Below are the code and all the weights of a small trained network. Each question names an input and a class and asks about switching units off, where a switched-off unit gives its printed mean instead of its output.

import numpy as np


def w(rows, s, z=0):
    codes = np.array(rows[::2]) - 128.0
    scale = np.full(codes.shape[1], s)
    scale[-1] = z or s
    return codes * scale


def norm(h):
    return h / np.sqrt((h * h).mean(-1, keepdims=True) + 1e-5)


def f(y):
    return y / 2 * (1 + np.tanh(0.7978845608 * (y + 0.044715 * y**3)))


def log_softmax(a):
    a = a - a.max(-1, keepdims=True)
    return a - np.log(np.exp(a).sum(-1, keepdims=True))


def net(x, mask):
    res = np.array(x, float).reshape(1, 3) / 4 @ E
    u = 0
    for l in range(3):
        y = f(norm(res) @ A[l][:, :-1].T + A[l][:, -1])
        res = res + np.where(mask[u : u + 10], y, B[l][:, -1]) @ B[l][:, :-1]
        u += 10
    return log_softmax(norm(res)[-1] @ U[:, :-1].T + U[:, -1])


A, B = {}, {}
E = w([
[148,94,236,254,181,154,171,99,183],'x0',
[226,86,138,115,106,79,127,126,181],'x1',
[103,134,123,153,199,167,110,212,209],'x2',
],0.0068)
A[0] = w([
[163,22,144,120,117,76,128,136,254,100],'L0N1',
[141,142,109,97,155,183,150,143,108,47],'L0N2',
[106,130,126,158,140,124,200,83,98,109],'L0N3',
[149,152,117,68,115,76,110,153,107,137],'L0N4',
[179,179,168,185,152,92,133,163,163,5],'L0N5',
[109,61,202,171,108,154,174,84,151,64],'L0N6',
[124,157,106,196,135,129,104,164,227,96],'L0N7',
[86,150,116,129,169,151,79,156,115,55],'L0N8',
[210,127,135,100,95,88,102,99,186,59],'L0N9',
[143,98,139,55,85,71,125,72,109,11],'L0N10',
],0.0087,0.0022)
B[0] = w([
[158,75,76,97,155,109,114,184,202,253],'L0N1',
[98,2,157,61,162,132,195,129,115,132],'L0N2',
[158,176,144,193,63,211,128,141,77,163],'L0N3',
[157,67,125,164,94,134,26,141,82,201],'L0N4',
[185,181,164,155,97,5,54,96,166,186],'L0N5',
[142,140,53,165,177,104,142,131,146,233],'L0N6',
[113,167,241,65,144,99,163,136,145,210],'L0N7',
[160,137,157,110,200,190,11,100,66,165],'L0N8',
[214,136,146,112,194,182,123,161,119,197],'L0N9',
[172,184,226,96,78,169,189,127,43,195],'L0N10',
],0.0075,0.0069)
A[1] = w([
[132,106,102,184,127,124,99,159,209,107],'L1N1',
[143,151,119,237,152,111,161,120,131,84],'L1N2',
[196,116,61,115,35,143,95,181,80,111],'L1N3',
[123,198,156,158,61,145,228,51,108,144],'L1N4',
[128,122,118,85,105,94,93,150,220,106],'L1N5',
[78,122,70,152,203,201,148,93,142,137],'L1N6',
[140,181,147,177,191,137,159,81,91,117],'L1N7',
[105,155,169,162,136,123,163,154,148,79],'L1N8',
[121,113,142,119,153,8,155,132,225,5],'L1N9',
[138,189,151,96,2,157,192,100,110,17],'L1N10',
],0.0092,0.0023)
B[1] = w([
[84,144,121,173,150,74,155,148,99,201],'L1N1',
[59,74,48,162,76,127,2,120,127,205],'L1N2',
[92,126,97,118,151,146,213,65,141,253],'L1N3',
[110,172,159,129,109,102,76,126,59,198],'L1N4',
[160,126,193,224,82,113,141,73,56,198],'L1N5',
[200,97,168,147,74,136,56,174,198,160],'L1N6',
[130,73,102,36,108,99,138,170,78,189],'L1N7',
[119,119,103,120,89,142,176,111,130,153],'L1N8',
[157,185,203,170,212,14,109,116,191,238],'L1N9',
[101,219,206,135,203,53,121,129,122,188],'L1N10',
],0.0085,0.0069)
A[2] = w([
[114,175,104,135,142,135,75,111,148,54],'L2N1',
[116,205,122,30,205,142,228,135,183,97],'L2N2',
[208,133,158,146,129,194,198,142,160,43],'L2N3',
[212,153,88,133,109,146,138,147,121,5],'L2N4',
[61,128,173,192,139,78,202,115,158,21],'L2N5',
[1,115,108,180,40,123,74,50,99,122],'L2N6',
[205,70,131,137,95,120,189,112,160,70],'L2N7',
[72,117,139,180,82,99,109,134,122,93],'L2N8',
[148,94,61,131,127,114,85,34,125,57],'L2N9',
[67,134,152,59,124,197,124,164,56,242],'L2N10',
],0.009,0.0025)
B[2] = w([
[211,10,183,134,75,119,63,120,149,136],'L2N1',
[136,47,59,161,107,144,49,189,173,169],'L2N2',
[121,47,153,61,35,180,96,71,78,148],'L2N3',
[114,85,208,35,184,145,147,114,96,134],'L2N4',
[254,102,159,93,106,93,170,101,111,174],'L2N5',
[178,33,88,77,93,90,125,159,102,209],'L2N6',
[144,73,169,99,103,141,121,101,175,158],'L2N7',
[189,131,93,79,83,126,120,179,52,156],'L2N8',
[61,116,125,110,90,141,206,148,60,157],'L2N9',
[89,167,133,187,149,143,180,116,204,253],'L2N10',
],0.0097,0.0074)
U = w([
[134,48,59,167,34,77,48,207,57,137],'0',
[224,111,189,198,187,16,92,156,194,173],'1',
[83,147,136,200,178,233,54,191,246,155],'2',
[168,138,92,162,83,155,119,113,164,1],'3',
[112,228,158,107,144,79,176,69,61,197],'4',
[155,142,85,126,125,140,105,124,168,27],'5',
[209,6,148,42,125,181,171,76,123,133],'6',
[30,102,14,141,149,195,219,97,144,142],'7',
],0.014,0.0065)

Each question gives the input, the list of numbers given to net, and the class t.
The units are the neurons (one row each of A and B). Each row of codes is followed by its name. A weight is (code - 128) times the scale printed after its matrix; where a second scale follows, it is the last column's (A, B and U).
mask holds one flag per neuron, layer by layer. A switched-off neuron (its flag False) gives its mean, the last column of its row in B, instead of its output. The means were averaged over made-up inputs and are rounded, as every weight is.
A unit's drop is (log p(t) with every unit on - log p(t) with that unit switched off) / (log p(t) with every unit on - log p(t) with every unit switched off).
The circuit of an input: a set's keep is (log p(t) with only the set's units on - log p(t) with every unit switched off) / (log p(t) with every unit on - log p(t) with every unit switched off). Starting from the 12 units with the biggest drops (on a tie, the unit counted first), units are removed one at a time, each time the one whose removal leaves the highest keep (on an exact tie, the one counted first), for as long as the keep stays at least 0.8.
circuit, biggest first: the units of the circuit, biggest drop first
unit that matters most: the unit with the biggest drop
k most important neurons: the k neurons with the biggest drops, biggest first
k most important neurons of layer l: the k neurons of layer l with the biggest drops, biggest first
drop of u: that unit's drop, to one decimal
input [-7,-5,5], class 2: unit that matters most	L0N8
input [-7,3,8], class 7: circuit, biggest first	[L1N9 L0N5 L1N3]
input [-8,8,-8], class 4: 3 most important neurons	[L0N10 L0N1 L1N10]
input [-6,1,-3], class 4: 4 most important neurons	[L0N1 L0N10 L1N10 L0N6]
input [-6,4,1], class 6: circuit, biggest first	[L1N2 L2N4 L1N10]
input [-6,7,-7], class 4: circuit, biggest first	[L0N10 L2N6]
input [-8,-2,-4], class 7: circuit, biggest first	[L1N3 L1N9]
input [-4,1,-1], class 7: 2 most important neurons	[L1N3 L0N4]
input [4,0,-2], class 0: 2 most important neurons	[L1N2 L0N3]
input [-5,0,5], class 2: 3 most important neurons	[L0N8 L0N5 L1N2]
input [-7,1,-3], class 7: 4 most important neurons	[L1N3 L0N4 L1N9 L1N5]
input [-5,-8,2], class 2: 2 most important neurons of layer 1	[L1N2 L1N6]
input [-2,5,2], class 6: 2 most important neurons	[L0N9 L2N3]
input [-1,0,-1], class 4: circuit, biggest first	[L0N10]
input [-7,0,-5], class 4: 2 most important neurons	[L0N10 L0N1]
input [-6,1,-6], class 4: drop of L0N10	1.9
input [1,-8,-1], class 2: drop of L1N2	0.2
input [1,5,-6], class 6: drop of L0N9	1.5
input [-6,3,-7], class 4: drop of L0N10	1.1
input [-7,-6,1], class 7: most important neuron	[L2N10]
